Below is a small trained network, with its code and all its weights. Each question gives an input and a target symbol and asks what happens when units are switched off, that is, made to give their printed mean instead of their output.

import numpy as np


def w(rows, s, z=0):
    codes = np.array(rows[::2]) - 128.0
    scale = np.full(codes.shape[1], s)
    scale[-1] = z or s
    return codes * scale


def f(y):
    return np.maximum(y, 0)


def softmax(a):
    e = np.exp(a - a.max(-1, keepdims=True))
    return e / e.sum(-1, keepdims=True)


def log_softmax(a):
    a = a - a.max(-1, keepdims=True)
    return a - np.log(np.exp(a).sum(-1, keepdims=True))


def net(x, mask):
    ids = ['αβγδεζθλμξσφψω'.index(c) for c in x.split()]
    T = len(ids)
    res = E[ids] + P[:T]
    u = 0
    for l in range(2):
        q, k, v = (res @ M[l].T for M in (Q, K, V))
        z = softmax(np.where(np.tri(T) > 0, q @ k.T / 2**0.5, -1e9)) @ v
        res = res + np.where(mask[u], z, O[l][:, -1]) @ O[l][:, :-1]
        u += 1
        y = f(res @ A[l][:, :-1].T + A[l][:, -1])
        res = res + np.where(mask[u : u + 8], y, B[l][:, -1]) @ B[l][:, :-1]
        u += 8
    return log_softmax(res[-1] @ U[:, :-1].T + U[:, -1])


Q, K, V, O, A, B = {}, {}, {}, {}, {}, {}
E = w([
[171,101,208,251],'α',
[205,166,83,196],'β',
[83,157,163,160],'γ',
[140,88,132,124],'δ',
[148,138,181,140],'ε',
[152,38,123,176],'ζ',
[108,69,172,142],'θ',
[185,186,126,164],'λ',
[112,21,112,120],'μ',
[88,134,150,163],'ξ',
[153,136,88,105],'σ',
[136,145,157,156],'φ',
[192,207,203,89],'ψ',
[89,139,155,159],'ω',
],0.018)
P = w([
[1,168,129,149],'0',
[168,169,171,114],'1',
[154,160,175,124],'2',
[163,124,154,127],'3',
[156,121,151,131],'4',
[150,113,152,133],'5',
[151,107,155,134],'6',
[150,101,159,129],'7',
],0.0076)
Q[0] = w([
[2,136,195,116],'0.h0',
[102,96,41,134],'0.h0',
],0.0081)
K[0] = w([
[30,81,119,2],'0.h0',
[136,128,90,144],'0.h0',
],0.0089)
V[0] = w([
[254,136,105,120],'0.h0',
[192,81,234,153],'0.h0',
],0.0058)
O[0] = w([
[210,136,46,205,248],'0.h0',
[198,246,72,255,231],'0.h0',
],0.0036,0.0018)
A[0] = w([
[182,254,172,176,95],'0.n0',
[99,164,161,125,91],'0.n1',
[161,173,137,102,235],'0.n2',
[100,80,78,99,184],'0.n3',
[79,69,113,203,253],'0.n4',
[89,167,80,148,114],'0.n5',
[80,175,91,27,185],'0.n6',
[150,101,94,150,3],'0.n7',
],0.01,0.0034)
B[0] = w([
[161,56,125,135,253],'0.n0',
[129,246,139,88,148],'0.n1',
[229,113,107,113,200],'0.n2',
[243,54,166,174,154],'0.n3',
[171,243,224,70,203],'0.n4',
[86,173,36,154,143],'0.n5',
[104,254,43,111,151],'0.n6',
[126,218,115,59,142],'0.n7',
],0.0067,0.0073)
Q[1] = w([
[36,167,172,89],'1.h0',
[88,233,254,20],'1.h0',
],0.0057)
K[1] = w([
[87,144,160,76],'1.h0',
[2,196,99,24],'1.h0',
],0.0087)
V[1] = w([
[128,244,97,160],'1.h0',
[174,109,178,92],'1.h0',
],0.011)
O[1] = w([
[142,2,87,87,254],'1.h0',
[251,189,166,165,176],'1.h0',
],0.0094,0.0075)
A[1] = w([
[86,152,254,105,251],'1.n0',
[170,157,137,100,174],'1.n1',
[202,141,132,89,101],'1.n2',
[129,100,78,167,253],'1.n3',
[166,144,160,132,163],'1.n4',
[154,61,169,128,196],'1.n5',
[137,94,6,88,135],'1.n6',
[77,93,146,74,184],'1.n7',
],0.012,0.0055)
B[1] = w([
[255,200,113,186,193],'1.n0',
[55,62,202,78,214],'1.n1',
[30,143,122,93,249],'1.n2',
[185,137,86,97,210],'1.n3',
[42,67,185,132,213],'1.n4',
[17,191,18,206,240],'1.n5',
[204,54,231,121,228],'1.n6',
[67,200,91,73,164],'1.n7',
],0.007,0.012)
U = w([
[159,96,223,41,152],'α',
[56,114,107,119,153],'β',
[84,129,83,142,141],'γ',
[134,148,157,110,115],'δ',
[138,172,145,123,198],'ε',
[127,128,177,209,65],'ζ',
[155,170,176,113,97],'θ',
[206,82,122,182,116],'λ',
[154,159,215,117,91],'μ',
[2,76,153,63,1],'ξ',
[55,101,125,177,158],'σ',
[132,222,11,114,208],'φ',
[121,111,165,109,96],'ψ',
[82,139,92,96,117],'ω',
],0.011,0.0088)

Each question gives the input, a string of symbols that net reads in full, and the target symbol t.
The units are the heads (2 rows each of Q, K, V and O) and the neurons (one row each of A and B). Each row of codes is followed by its name. A weight is (code - 128) times the scale printed after its matrix; where a second scale follows, it is the last column's (O, A, B and U).
mask holds one flag per unit, layer by layer, with each layer's heads first. A switched-off unit (its flag False) gives its mean, the last column of its rows in O or B, instead of its output. The means were averaged over made-up inputs and are rounded, as every weight is.
A unit's drop is (log p(t) with every unit on - log p(t) with that unit switched off) / (log p(t) with every unit on - log p(t) with every unit switched off).
The circuit of an input: a set's keep is (log p(t) with only the set's units on - log p(t) with every unit switched off) / (log p(t) with every unit on - log p(t) with every unit switched off). Starting from the 12 units with the biggest drops (on a tie, the unit counted first), units are removed one at a time, each time the one whose removal leaves the highest keep (on an exact tie, the one counted first), for as long as the keep stays at least 0.8.
units of the circuit, in order: the units of the circuit, biggest drop first
top k neurons: the k neurons with the biggest drops, biggest first
top k neurons in layer l: the k neurons of layer l with the biggest drops, biggest first
drop when u is switched off: that unit's drop, to one decimal
input γ σ ε σ γ, target ξ: units of the circuit, in order -> (1.h0; 0.n6; 0.h0; 0.n1)
input σ φ β δ σ ω, target φ: top 2 neurons in layer 0 -> (0.n6; 0.n3)
input σ ω ξ, target φ: top neuron in layer 1 -> (1.n6)
input γ ψ α, target ζ: units of the circuit, in order -> (0.n0; 1.h0; 1.n5; 1.n4)
input γ σ γ ξ, target ξ: units of the circuit, in order -> (1.h0; 0.n6; 0.h0; 0.n0)
input σ β μ β ξ, target φ: top 2 neurons in layer 0 -> (0.n6; 0.n3)
input γ σ σ μ γ μ α θ, target ξ: top 3 neurons in layer 0 -> (0.n4; 0.n6; 0.n0)
input σ ξ σ σ θ λ σ ω, target φ: top 3 neurons -> (0.n6; 1.n6; 0.n0)
input γ β γ β σ ζ μ ω, target ξ: top 2 neurons -> (0.n6; 0.n1)
input λ β σ, target α: top 2 neurons -> (1.n6; 1.n5)
input γ μ ψ, target ξ: top 3 neurons -> (1.n5; 1.n2; 1.n0)
input σ θ σ γ γ θ, target φ: top 2 neurons in layer 0 -> (0.n6; 0.n0)
input μ γ ψ, target ξ: top 4 neurons in layer 1 -> (1.n2; 1.n1; 1.n4; 1.n6)
input γ γ β γ, target ξ: top 2 neurons -> (0.n6; 0.n1)
input γ β σ ξ, target ξ: top neuron in layer 0 -> (0.n6)
input σ φ α, target ζ: drop when 1.h0 is switched off -> 0.5
input σ β σ σ σ θ, target φ: drop when 0.n6 is switched off -> 0.4
input σ μ γ σ γ, target φ: drop when 1.h0 is switched off -> 0.5
